Below are the code and all the weights of a small trained network. Each question names an input and a class and asks about switching units off, where a switched-off unit gives its printed mean instead of its output.

import numpy as np


def w(rows, s, z=0):
    codes = np.array(rows[::2]) - 128.0
    scale = np.full(codes.shape[1], s)
    scale[-1] = z or s
    return codes * scale


def f(y):
    return np.maximum(y, 0)


def log_softmax(a):
    a = a - a.max(-1, keepdims=True)
    return a - np.log(np.exp(a).sum(-1, keepdims=True))


def net(x, mask):
    res = np.array(x, float).reshape(1, 2) / 4 @ E
    y = f(res @ A[0][:, :-1].T + A[0][:, -1])
    res = res + np.where(mask, y, B[0][:, -1]) @ B[0][:, :-1]
    return log_softmax(res[-1] @ U[:, :-1].T + U[:, -1])


A, B = {}, {}
E = w([
[154,157,196,246,127],'x0',
[41,11,69,223,116],'x1',
],0.014)
A[0] = w([
[133,123,237,209,137,93],'N1',
[96,81,82,44,166,126],'N2',
[103,138,51,164,117,107],'N3',
[185,171,126,75,66,112],'N4',
[145,125,172,186,179,122],'N5',
[64,123,52,28,77,64],'N6',
[153,143,177,184,59,92],'N7',
[91,37,80,161,105,147],'N8',
[180,113,169,204,110,93],'N9',
[142,144,135,166,144,195],'N10',
[118,82,74,165,87,92],'N11',
[187,248,76,84,72,113],'N12',
[130,109,162,126,116,236],'N13',
[121,170,203,213,120,102],'N14',
[71,16,92,200,111,94],'N15',
[147,195,175,101,209,126],'N16',
[219,210,207,114,147,126],'N17',
[104,119,109,77,128,253],'N18',
],0.012,0.015)
B[0] = w([
[139,109,88,64,80,188],'N1',
[152,88,67,122,76,200],'N2',
[102,171,116,98,139,160],'N3',
[101,170,145,118,167,196],'N4',
[142,127,94,117,97,169],'N5',
[146,103,85,30,73,193],'N6',
[122,123,88,62,102,164],'N7',
[105,181,145,147,171,220],'N8',
[136,142,97,102,106,170],'N9',
[141,110,115,178,103,185],'N10',
[105,170,153,88,164,172],'N11',
[104,163,146,118,168,225],'N12',
[143,75,90,252,143,212],'N13',
[148,141,73,97,83,188],'N14',
[69,200,152,94,172,230],'N15',
[74,151,125,129,149,208],'N16',
[94,153,109,127,170,250],'N17',
[139,95,90,209,114,236],'N18',
],0.014,0.019)
U = w([
[80,158,144,112,167,106],'0',
[147,109,62,72,46,104],'1',
[139,98,107,248,115,253],'2',
[166,83,159,157,122,71],'3',
[137,121,161,129,102,72],'4',
],0.017,0.0062)

Each question gives the input, the list of numbers given to net, and the class t.
The units are the neurons (one row each of A and B). Each row of codes is followed by its name. A weight is (code - 128) times the scale printed after its matrix; where a second scale follows, it is the last column's (A, B and U).
mask holds one flag per neuron, in row order. A switched-off neuron (its flag False) gives its mean, the last column of its row in B, instead of its output. The means were averaged over made-up inputs and are rounded, as every weight is.
A unit's drop is (log p(t) with every unit on - log p(t) with that unit switched off) / (log p(t) with every unit on - log p(t) with every unit switched off).
The circuit of an input: a set's keep is (log p(t) with only the set's units on - log p(t) with every unit switched off) / (log p(t) with every unit on - log p(t) with every unit switched off). Starting from the 12 units with the biggest drops (on a tie, the unit counted first), units are removed one at a time, each time the one whose removal leaves the highest keep (on an exact tie, the one counted first), for as long as the keep stays at least 0.8.
circuit, biggest first: the units of the circuit, biggest drop first
unit that matters most: the unit with the biggest drop
k most important neurons: the k neurons with the biggest drops, biggest first
drop when u is switched off: that unit's drop, to one decimal
input [-3,-3], class 2: circuit, biggest first -> (N15 N18 N1)
input [-2,-3], class 2: unit that matters most -> N15
input [-7,7], class 0: 3 most important neurons -> (N15 N8 N11)
input [-8,8], class 0: 2 most important neurons -> (N15 N8)
input [-7,8], class 0: 2 most important neurons -> (N15 N8)
input [0,3], class 2: 3 most important neurons -> (N12 N17 N4)
input [8,6], class 1: 2 most important neurons -> (N1 N14)
input [3,-1], class 2: 2 most important neurons -> (N6 N2)
input [1,6], class 0: drop when N15 is switched off -> 0.2
input [5,6], class 0: drop when N15 is switched off -> 0.9
input [6,5], class 1: drop when N14 is switched off -> 0.3
